Below are the code and all the weights of a small trained network. Each question names an input and a class and asks about switching units off, where a switched-off unit gives its printed mean instead of its output.

import numpy as np


def w(rows, s, z=0):
    codes = np.array(rows[::2]) - 128.0
    scale = np.full(codes.shape[1], s)
    scale[-1] = z or s
    return codes * scale


def norm(h):
    return h / np.sqrt((h * h).mean(-1, keepdims=True) + 1e-5)


def f(y):
    return y / 2 * (1 + np.tanh(0.7978845608 * (y + 0.044715 * y**3)))


def log_softmax(a):
    a = a - a.max(-1, keepdims=True)
    return a - np.log(np.exp(a).sum(-1, keepdims=True))


def net(x, mask):
    res = np.array(x, float).reshape(1, 5) / 4 @ E
    u = 0
    for l in range(3):
        y = f(norm(res) @ A[l][:, :-1].T + A[l][:, -1])
        res = res + np.where(mask[u : u + 12], y, B[l][:, -1]) @ B[l][:, :-1]
        u += 12
    return log_softmax(norm(res)[-1] @ U[:, :-1].T + U[:, -1])


A, B = {}, {}
E = w([
[127,128,134],'x0',
[198,10,103],'x1',
[130,126,135],'x2',
[102,130,11],'x3',
[2,77,154],'x4',
],0.0043)
A[0] = w([
[210,154,132,135],'0.n1',
[92,93,166,97],'0.n2',
[2,25,144,69],'0.n3',
[83,179,138,75],'0.n4',
[118,192,190,132],'0.n5',
[168,13,191,129],'0.n6',
[133,149,182,44],'0.n7',
[161,147,118,83],'0.n8',
[196,184,64,143],'0.n9',
[165,38,83,109],'0.n10',
[76,78,43,253],'0.n11',
[141,126,195,107],'0.n12',
],0.0098,0.0047)
B[0] = w([
[147,83,197,184],'0.n1',
[118,138,178,144],'0.n2',
[150,152,254,228],'0.n3',
[121,200,62,146],'0.n4',
[50,139,95,183],'0.n5',
[9,119,58,226],'0.n6',
[106,97,114,119],'0.n7',
[132,112,139,122],'0.n8',
[116,104,239,204],'0.n9',
[33,91,32,187],'0.n10',
[71,111,211,253],'0.n11',
[84,104,101,149],'0.n12',
],0.007,0.0049)
A[1] = w([
[166,137,109,2],'1.n1',
[254,158,107,85],'1.n2',
[236,138,129,148],'1.n3',
[70,153,2,67],'1.n4',
[120,140,116,12],'1.n5',
[170,141,98,34],'1.n6',
[133,161,142,85],'1.n7',
[28,164,93,54],'1.n8',
[122,137,94,149],'1.n9',
[130,150,124,49],'1.n10',
[87,129,110,60],'1.n11',
[87,108,105,77],'1.n12',
],0.0091,0.0038)
B[1] = w([
[208,107,97,69],'1.n1',
[249,178,190,109],'1.n2',
[142,210,244,122],'1.n3',
[222,127,252,159],'1.n4',
[187,83,104,75],'1.n5',
[237,55,111,70],'1.n6',
[92,85,85,120],'1.n7',
[221,83,204,254],'1.n8',
[118,114,179,121],'1.n9',
[170,66,53,85],'1.n10',
[194,147,175,130],'1.n11',
[143,170,160,146],'1.n12',
],0.0041,0.0027)
A[2] = w([
[220,16,92,253],'2.n1',
[107,113,75,131],'2.n2',
[108,112,146,57],'2.n3',
[113,106,219,11],'2.n4',
[104,254,93,158],'2.n5',
[224,111,119,232],'2.n6',
[3,131,153,77],'2.n7',
[190,173,53,65],'2.n8',
[127,227,214,86],'2.n9',
[217,154,131,154],'2.n10',
[54,227,188,113],'2.n11',
[44,89,212,105],'2.n12',
],0.0075,0.0028)
B[2] = w([
[77,153,153,142],'2.n1',
[110,112,156,122],'2.n2',
[135,140,126,133],'2.n3',
[172,132,116,165],'2.n4',
[75,56,144,156],'2.n5',
[85,120,172,119],'2.n6',
[175,133,104,229],'2.n7',
[137,101,159,109],'2.n8',
[111,72,109,202],'2.n9',
[104,128,153,117],'2.n10',
[135,72,96,237],'2.n11',
[254,165,87,254],'2.n12',
],0.0087,0.0071)
U = w([
[22,105,98,191],'0',
[112,144,242,148],'1',
[180,113,96,143],'2',
[147,118,125,206],'3',
[143,119,129,191],'4',
[142,179,101,2],'5',
[124,248,93,23],'6',
],0.016,0.0073)

Each question gives the input, the list of numbers given to net, and the class t.
The units are the neurons (one row each of A and B). Each row of codes is followed by its name. A weight is (code - 128) times the scale printed after its matrix; where a second scale follows, it is the last column's (A, B and U).
mask holds one flag per neuron, layer by layer. A switched-off neuron (its flag False) gives its mean, the last column of its row in B, instead of its output. The means were averaged over made-up inputs and are rounded, as every weight is.
A unit's drop is (log p(t) with every unit on - log p(t) with that unit switched off) / (log p(t) with every unit on - log p(t) with every unit switched off).
The circuit of an input: a set's keep is (log p(t) with only the set's units on - log p(t) with every unit switched off) / (log p(t) with every unit on - log p(t) with every unit switched off). Starting from the 12 units with the biggest drops (on a tie, the unit counted first), units are removed one at a time, each time the one whose removal leaves the highest keep (on an exact tie, the one counted first), for as long as the keep stays at least 0.8.
units of the circuit, in order: the units of the circuit, biggest drop first
k most important neurons: the k neurons with the biggest drops, biggest first
top k neurons in layer l: the k neurons of layer l with the biggest drops, biggest first
drop of u: that unit's drop, to one decimal
input [0,-7,-1,-4,5], class 0: top 3 neurons in layer 0	0.n4, 0.n5, 0.n1
input [-1,-2,4,5,4], class 2: units of the circuit, in order	2.n12, 2.n7
input [7,-2,-3,8,1], class 2: most important neuron	0.n11
input [2,-7,4,2,-6], class 0: units of the circuit, in order	2.n12, 2.n5
input [0,8,2,3,3], class 0: 3 most important neurons	0.n10, 0.n6, 2.n11
input [-3,3,-3,-3,-6], class 1: units of the circuit, in order	0.n11, 2.n11, 2.n6, 2.n12
input [-5,1,8,-8,7], class 2: units of the circuit, in order	2.n12, 0.n11
input [-6,-8,7,-3,-7], class 0: top 3 neurons in layer 0	0.n5, 0.n3, 0.n11
input [1,7,-1,3,-8], class 1: top 3 neurons in layer 2	2.n1, 2.n11, 2.n9
input [0,-6,1,-3,-6], class 0: top 3 neurons in layer 2	2.n12, 2.n5, 2.n9
input [8,-4,4,6,8], class 1: top 2 neurons in layer 0	0.n3, 0.n11
input [8,-8,7,-7,0], class 0: 3 most important neurons	2.n5, 2.n12, 0.n4
input [3,4,5,-2,-6], class 1: 2 most important neurons	0.n1, 0.n5
input [-3,7,-4,-1,4], class 0: units of the circuit, in order	0.n6
input [-5,-7,-1,-4,0], class 0: 3 most important neurons	2.n12, 0.n4, 2.n5
input [-3,5,3,4,6], class 1: 4 most important neurons	0.n11, 0.n3, 2.n9, 2.n11
input [8,-3,-1,-4,6], class 4: top 2 neurons in layer 0	0.n11, 0.n9
input [-5,-2,1,6,4], class 2: top 2 neurons in layer 0	0.n9, 0.n1
input [7,-4,1,-2,5], class 4: 2 most important neurons	2.n11, 0.n9
input [-7,-7,8,-8,0], class 2: most important neuron	1.n8
input [-7,-5,4,3,4], class 4: drop of 1.n8	0.3
input [4,-4,8,-1,8], class 1: drop of 0.n3	2.6
input [0,-8,5,-8,6], class 0: top 3 neurons in layer 2	2.n11, 2.n5, 2.n9
input [5,-1,2,-6,-8], class 1: top 2 neurons in layer 2	2.n12, 2.n7
input [2,3,4,0,4], class 1: drop of 0.n11	0.9
input [7,-7,0,-4,1], class 0: top 2 neurons in layer 2	2.n12, 2.n5
input [-3,-7,0,5,-5], class 0: most important neuron	2.n12
input [0,-1,-2,-2,7], class 1: drop of 0.n3	2.5
